Below is a small trained network, with its code and all its weights. Each question gives an input and a class and asks what happens when units are switched off, that is, made to give their printed mean instead of their output.

import numpy as np


def w(rows, s, z=0):
    codes = np.array(rows[::2]) - 128.0
    scale = np.full(codes.shape[1], s)
    scale[-1] = z or s
    return codes * scale


def f(y):
    return y / 2 * (1 + np.tanh(0.7978845608 * (y + 0.044715 * y**3)))


def log_softmax(a):
    a = a - a.max(-1, keepdims=True)
    return a - np.log(np.exp(a).sum(-1, keepdims=True))


def net(x, mask):
    res = np.array(x, float).reshape(1, 7) / 4 @ E
    y = f(res @ A[0][:, :-1].T + A[0][:, -1])
    res = res + np.where(mask, y, B[0][:, -1]) @ B[0][:, :-1]
    return log_softmax(res[-1] @ U[:, :-1].T + U[:, -1])


A, B = {}, {}
E = w([
[56,93,106,146,158,76,167,61,219,74,164],'x0',
[180,38,74,51,126,159,93,146,112,186,96],'x1',
[177,87,144,71,78,176,208,135,133,115,177],'x2',
[155,172,169,129,179,144,121,113,136,129,106],'x3',
[61,146,193,152,133,98,68,60,85,144,208],'x4',
[196,138,113,117,111,198,159,190,132,175,164],'x5',
[134,110,202,97,136,152,142,107,195,255,67],'x6',
],0.0092)
A[0] = w([
[172,152,123,92,65,143,157,249,121,79,96,240],'N0',
[131,76,141,81,153,84,101,131,178,159,165,76],'N1',
[82,172,164,162,84,78,163,55,114,138,106,139],'N2',
[75,155,103,123,105,145,175,96,143,90,189,109],'N3',
[90,169,116,174,78,129,168,157,160,67,196,147],'N4',
[164,176,125,200,194,135,160,103,186,157,108,137],'N5',
[170,148,182,83,45,129,147,153,153,78,156,254],'N6',
[121,101,106,108,77,148,114,192,137,147,115,43],'N7',
[99,154,149,153,178,136,154,108,166,165,104,105],'N8',
[193,83,168,112,138,119,92,105,178,131,144,25],'N9',
[170,176,154,150,82,166,140,249,133,139,80,124],'N10',
],0.011,0.0058)
B[0] = w([
[122,56,121,170,217,184,106,135,104,167,55,248],'N0',
[150,117,101,92,87,116,160,180,207,139,120,157],'N1',
[80,50,171,159,178,79,42,138,151,81,107,208],'N2',
[77,63,122,101,176,151,87,124,139,203,238,194],'N3',
[143,187,93,66,101,255,155,146,126,169,203,218],'N4',
[114,104,168,69,169,114,3,170,191,112,51,182],'N5',
[149,84,39,136,146,135,124,114,130,103,105,209],'N6',
[84,133,129,151,110,103,155,102,107,87,151,164],'N7',
[133,172,146,66,82,46,119,153,179,48,103,169],'N8',
[139,72,144,76,91,146,220,165,123,125,79,143],'N9',
[213,63,142,229,185,191,175,160,56,251,152,216],'N10',
],0.0088,0.014)
U = w([
[136,120,93,174,176,61,24,99,132,39,46,245],'0',
[63,167,100,183,134,121,69,77,32,179,183,121],'1',
[146,177,42,38,66,175,127,144,133,147,192,152],'2',
[130,82,137,76,107,93,190,71,157,111,58,118],'3',
[254,99,147,88,125,188,199,189,146,141,94,166],'4',
[74,194,177,137,107,103,112,67,160,64,182,1],'5',
],0.0085,0.0063)

Each question gives the input, the list of numbers given to net, and the class t.
The units are the neurons (one row each of A and B). Each row of codes is followed by its name. A weight is (code - 128) times the scale printed after its matrix; where a second scale follows, it is the last column's (A, B and U).
mask holds one flag per neuron, in row order. A switched-off neuron (its flag False) gives its mean, the last column of its row in B, instead of its output. The means were averaged over made-up inputs and are rounded, as every weight is.
A unit's drop is (log p(t) with every unit on - log p(t) with that unit switched off) / (log p(t) with every unit on - log p(t) with every unit switched off).
The circuit of an input: a set's keep is (log p(t) with only the set's units on - log p(t) with every unit switched off) / (log p(t) with every unit on - log p(t) with every unit switched off). Starting from all 11 units, units are removed one at a time, each time the one whose removal leaves the highest keep (on an exact tie, the one counted first), for as long as the keep stays at least 0.8.
units of the circuit, in order: the units of the circuit, biggest drop first
unit that matters most: the unit with the biggest drop
k most important neurons: the k neurons with the biggest drops, biggest first
drop of u: that unit's drop, to one decimal
input [0,2,-2,-3,-6,-8,5], class 3: unit that matters most : N2
input [-4,-7,-2,-8,-3,-5,-5], class 1: units of the circuit, in order : [N4 N2 N8]
input [6,-7,4,-4,-7,0,4], class 2: 3 most important neurons : [N4 N10 N3]
input [7,3,-3,1,2,-4,-4], class 1: units of the circuit, in order : [N5 N3]
input [6,2,4,0,3,-6,-4], class 1: 3 most important neurons : [N3 N8 N2]
input [6,-6,6,0,3,-7,7], class 0: 2 most important neurons : [N2 N5]
input [-1,-3,-2,-7,5,5,8], class 0: units of the circuit, in order : [N4 N10]
input [8,-6,7,-1,3,-7,-7], class 1: 4 most important neurons : [N2 N3 N1 N8]
input [7,3,6,-3,7,-3,2], class 2: units of the circuit, in order : [N1 N0]
input [0,2,5,-2,6,-3,-6], class 2: units of the circuit, in order : [N0 N4]
input [-1,-4,-8,-2,-1,2,-7], class 2: 3 most important neurons : [N4 N10 N0]
input [-6,-1,2,0,8,-4,8], class 0: 2 most important neurons : [N2 N4]
input [8,-8,-6,1,1,0,-2], class 5: 2 most important neurons : [N4 N0]
input [8,2,-5,1,0,8,5], class 3: most important neuron : [N2]
input [4,6,2,8,-2,-6,7], class 3: 2 most important neurons : [N10 N4]
input [6,3,-3,5,-6,1,2], class 0: 3 most important neurons : [N4 N5 N10]
input [6,6,4,5,0,1,5], class 3: 4 most important neurons : [N10 N4 N0 N8]
input [5,8,1,5,3,-5,-2], class 3: 2 most important neurons : [N4 N2]
input [-5,-2,0,7,4,-3,6], class 0: drop of N2 : 0.0
input [1,-6,3,-7,6,-5,8], class 0: units of the circuit, in order : [N2]
input [8,7,-1,6,0,-2,5], class 3: drop of N4 : 0.3
input [5,0,8,-4,8,-4,0], class 2: drop of N0 : 0.4
